Here is a tiny trained network, its code and every weight. The questions are about switching its units off for an input and a class, where a switched-off unit gives its printed mean instead of its output.

import numpy as np


def w(rows, s, z=0):
    codes = np.array(rows[::2]) - 128.0
    scale = np.full(codes.shape[1], s)
    scale[-1] = z or s
    return codes * scale


def f(y):
    return np.maximum(y, 0)


def log_softmax(a):
    a = a - a.max(-1, keepdims=True)
    return a - np.log(np.exp(a).sum(-1, keepdims=True))


def net(x, mask):
    res = np.array(x, float).reshape(1, 7) / 4 @ E
    y = f(res @ A[0][:, :-1].T + A[0][:, -1])
    res = res + np.where(mask, y, B[0][:, -1]) @ B[0][:, :-1]
    return log_softmax(res[-1] @ U[:, :-1].T + U[:, -1])


A, B = {}, {}
E = w([
[190,105,64,221,213,188,76,178,219,35],'x0',
[75,172,226,221,54,144,231,197,225,129],'x1',
[132,136,120,133,119,122,130,134,123,132],'x2',
[131,132,120,123,125,127,134,130,129,129],'x3',
[147,28,197,94,183,116,185,221,48,59],'x4',
[202,9,124,160,34,3,64,178,177,192],'x5',
[240,204,208,17,90,254,52,221,162,173],'x6',
],0.0043)
A[0] = w([
[120,197,91,142,92,146,98,82,172,175,130],'n1',
[118,187,97,145,91,141,98,79,173,175,164],'n2',
[98,135,181,180,94,138,177,171,182,135,53],'n3',
[161,107,104,181,165,146,107,155,170,86,65],'n4',
[138,62,166,115,164,127,165,191,79,88,179],'n5',
[103,122,176,87,92,100,171,122,78,174,82],'n6',
[55,98,64,196,158,44,175,53,109,87,47],'n7',
[152,101,82,86,163,121,77,100,84,123,70],'n8',
[151,104,77,82,173,118,74,99,82,127,64],'n9',
[151,101,72,81,166,125,61,94,82,130,20],'n10',
[172,64,129,153,60,60,85,153,157,181,72],'n11',
[46,254,147,94,212,230,186,70,75,53,138],'n12',
[121,190,81,139,91,143,94,79,171,174,131],'n13',
[197,179,166,57,114,187,75,175,150,144,56],'n14',
[159,107,80,78,166,124,69,102,89,135,58],'n15',
[170,95,130,131,67,55,88,145,150,162,127],'n16',
[145,62,188,103,154,122,179,208,72,86,128],'n17',
[160,115,98,182,166,141,107,156,170,82,54],'n18',
[164,109,99,183,166,142,106,158,169,82,71],'n19',
[100,131,167,91,83,99,157,105,83,182,34],'n20',
[151,102,83,82,164,125,68,104,84,130,66],'n21',
[113,127,155,94,91,96,146,111,95,173,75],'n22',
[157,104,99,182,164,141,109,150,171,90,81],'n23',
[98,142,182,180,91,135,175,172,181,134,59],'n24',
[95,142,187,184,91,139,182,180,186,132,32],'n25',
[158,113,100,183,165,144,112,159,175,83,64],'n26',
[175,56,122,153,76,65,86,161,146,161,100],'n27',
[119,183,75,142,95,138,87,65,168,172,92],'n28',
[159,112,103,178,163,146,112,158,169,88,91],'n29',
[99,158,168,169,93,138,170,158,170,139,108],'n30',
[134,87,181,90,181,159,176,187,62,67,146],'n31',
[106,132,166,88,83,90,156,112,86,175,83],'n32',
[167,111,98,179,163,148,104,157,170,81,52],'n33',
[108,180,78,159,94,144,92,68,170,175,61],'n34',
[209,180,170,44,106,200,69,179,160,152,4],'n35',
[102,132,169,85,85,94,165,106,87,182,52],'n36',
[166,111,99,180,168,144,106,158,177,85,37],'n37',
[99,130,168,81,82,94,158,103,82,186,10],'n38',
[158,104,72,78,165,126,70,97,89,135,32],'n39',
[95,128,172,83,78,94,165,105,80,187,49],'n40',
[59,89,64,196,155,52,176,57,115,95,42],'n41',
],0.0059,0.0032)
B[0] = w([
[127,92,189,140,204,49,90,103,172,107,194],'n1',
[129,92,185,135,194,62,90,99,171,107,202],'n2',
[209,194,113,185,51,77,209,74,70,73,185],'n3',
[59,193,97,61,108,178,74,107,112,88,168],'n4',
[127,104,183,134,194,58,76,80,188,109,211],'n5',
[78,175,99,74,130,167,73,102,135,86,185],'n6',
[83,72,201,212,73,209,101,244,36,233,225],'n7',
[194,173,127,184,71,90,203,100,91,92,174],'n8',
[184,166,126,182,72,93,197,102,95,99,177],'n9',
[193,187,136,205,51,80,218,97,72,85,170],'n10',
[156,70,35,71,191,146,215,170,192,177,220],'n11',
[190,19,3,64,206,136,242,199,231,218,253],'n12',
[123,92,196,145,199,53,89,102,168,106,193],'n13',
[79,72,190,212,84,176,112,219,44,215,216],'n14',
[190,188,135,201,57,89,207,97,79,82,174],'n15',
[159,79,55,93,180,140,190,144,184,166,218],'n16',
[116,103,202,139,208,38,64,76,191,98,209],'n17',
[75,178,106,68,106,175,85,109,114,98,166],'n18',
[69,184,103,67,110,175,80,109,113,96,172],'n19',
[65,196,86,64,104,192,75,111,112,81,172],'n20',
[194,180,130,193,60,85,203,93,83,86,175],'n21',
[94,167,94,84,123,176,95,109,123,100,170],'n22',
[74,174,108,71,115,173,85,114,114,101,171],'n23',
[199,183,112,180,65,82,203,77,76,74,188],'n24',
[227,210,110,203,37,62,229,70,54,64,188],'n25',
[77,182,101,71,112,175,82,110,111,93,169],'n26',
[144,74,51,69,194,145,196,168,195,175,219],'n27',
[110,84,210,146,207,45,78,113,167,106,183],'n28',
[76,182,101,71,111,176,85,106,115,95,171],'n29',
[199,161,107,165,88,88,190,81,96,91,190],'n30',
[133,87,179,135,209,47,90,86,196,115,208],'n31',
[80,177,89,74,123,184,83,105,127,90,185],'n32',
[73,185,102,71,108,173,85,109,111,94,167],'n33',
[107,90,199,139,205,53,80,116,161,112,176],'n34',
[63,61,211,234,65,191,110,244,19,232,219],'n35',
[66,193,83,64,111,192,72,106,116,80,179],'n36',
[69,187,102,68,108,176,81,109,109,90,165],'n37',
[78,185,102,81,103,183,86,113,114,93,171],'n38',
[184,183,136,197,56,84,201,101,75,89,170],'n39',
[67,196,85,63,109,191,72,105,120,81,185],'n40',
[79,75,208,210,66,206,101,241,29,228,219],'n41',
],0.0046,0.0053)
U = w([
[80,90,211,209,70,194,99,255,37,215,89],'0',
[228,214,113,189,48,68,223,52,88,57,97],'1',
[37,220,61,20,107,199,31,82,129,68,99],'2',
[142,113,127,125,139,118,116,119,150,135,254],'3',
[173,57,1,68,192,135,225,179,211,188,97],'4',
[116,95,247,136,206,20,42,72,190,97,98],'5',
],0.0066,0.0082)

Each question gives the input, the list of numbers given to net, and the class t.
The units are the neurons (one row each of A and B). Each row of codes is followed by its name. A weight is (code - 128) times the scale printed after its matrix; where a second scale follows, it is the last column's (A, B and U).
mask holds one flag per neuron, in row order. A switched-off neuron (its flag False) gives its mean, the last column of its row in B, instead of its output. The means were averaged over made-up inputs and are rounded, as every weight is.
A unit's drop is (log p(t) with every unit on - log p(t) with that unit switched off) / (log p(t) with every unit on - log p(t) with every unit switched off).
The circuit of an input: a set's keep is (log p(t) with only the set's units on - log p(t) with every unit switched off) / (log p(t) with every unit on - log p(t) with every unit switched off). Starting from the 12 units with the biggest drops (on a tie, the unit counted first), units are removed one at a time, each time the one whose removal leaves the highest keep (on an exact tie, the one counted first), for as long as the keep stays at least 0.8.
units of the circuit, in order: the units of the circuit, biggest drop first
top k neurons: the k neurons with the biggest drops, biggest first
drop when u is switched off: that unit's drop, to one decimal
input [-5,0,-1,-4,-7,7,5], class 4: units of the circuit, in order : (n11)
input [-1,-2,-6,0,6,7,-3], class 4: units of the circuit, in order : (n27 n11)
input [3,4,5,3,-2,6,-6], class 0: top 3 neurons : (n41 n7 n12)
input [2,-2,-1,2,8,0,-6], class 5: units of the circuit, in order : (n17 n5)
input [3,-7,5,-3,-8,-3,-2], class 5: units of the circuit, in order : (n28 n13)
input [6,4,-3,1,-8,7,-8], class 0: top 2 neurons : (n41 n7)
input [-6,1,0,0,7,-4,-2], class 5: top 3 neurons : (n31 n17 n5)
input [-8,-4,-2,-7,-1,8,7], class 2: units of the circuit, in order : (n40 n36)
input [-2,2,0,3,5,-4,1], class 5: units of the circuit, in order : (n31 n17)
input [4,-2,-2,2,-8,1,8], class 0: top 2 neurons : (n35 n14)
input [5,-5,-6,-4,-8,-8,-7], class 4: top 3 neurons : (n12 n35 n14)
input [2,-2,-7,5,-6,8,-7], class 4: top 3 neurons : (n11 n27 n16)
input [7,5,-1,3,-3,-3,8], class 0: top 2 neurons : (n35 n14)
input [-2,6,-4,-7,-6,-7,-1], class 4: units of the circuit, in order : (n12)
input [4,8,-2,-1,-2,8,-7], class 1: top 2 neurons : (n25 n3)
input [-3,8,-7,7,1,-1,-6], class 1: top 4 neurons : (n25 n3 n24 n35)
input [-2,-2,-4,-5,-5,0,-7], class 0: top 2 neurons : (n7 n41)
input [0,5,6,4,-1,-8,-6], class 4: top 2 neurons : (n12 n35)
input [8,-8,8,5,-8,3,1], class 1: drop when n15 is switched off : 0.3
input [-8,-3,0,2,8,-5,-8], class 0: units of the circuit, in order : (n7)
input [-2,0,-6,-8,-6,8,4], class 4: drop when n11 is switched off : 0.5
input [-7,5,-7,0,-4,5,5], class 2: drop when n36 is switched off : 0.2
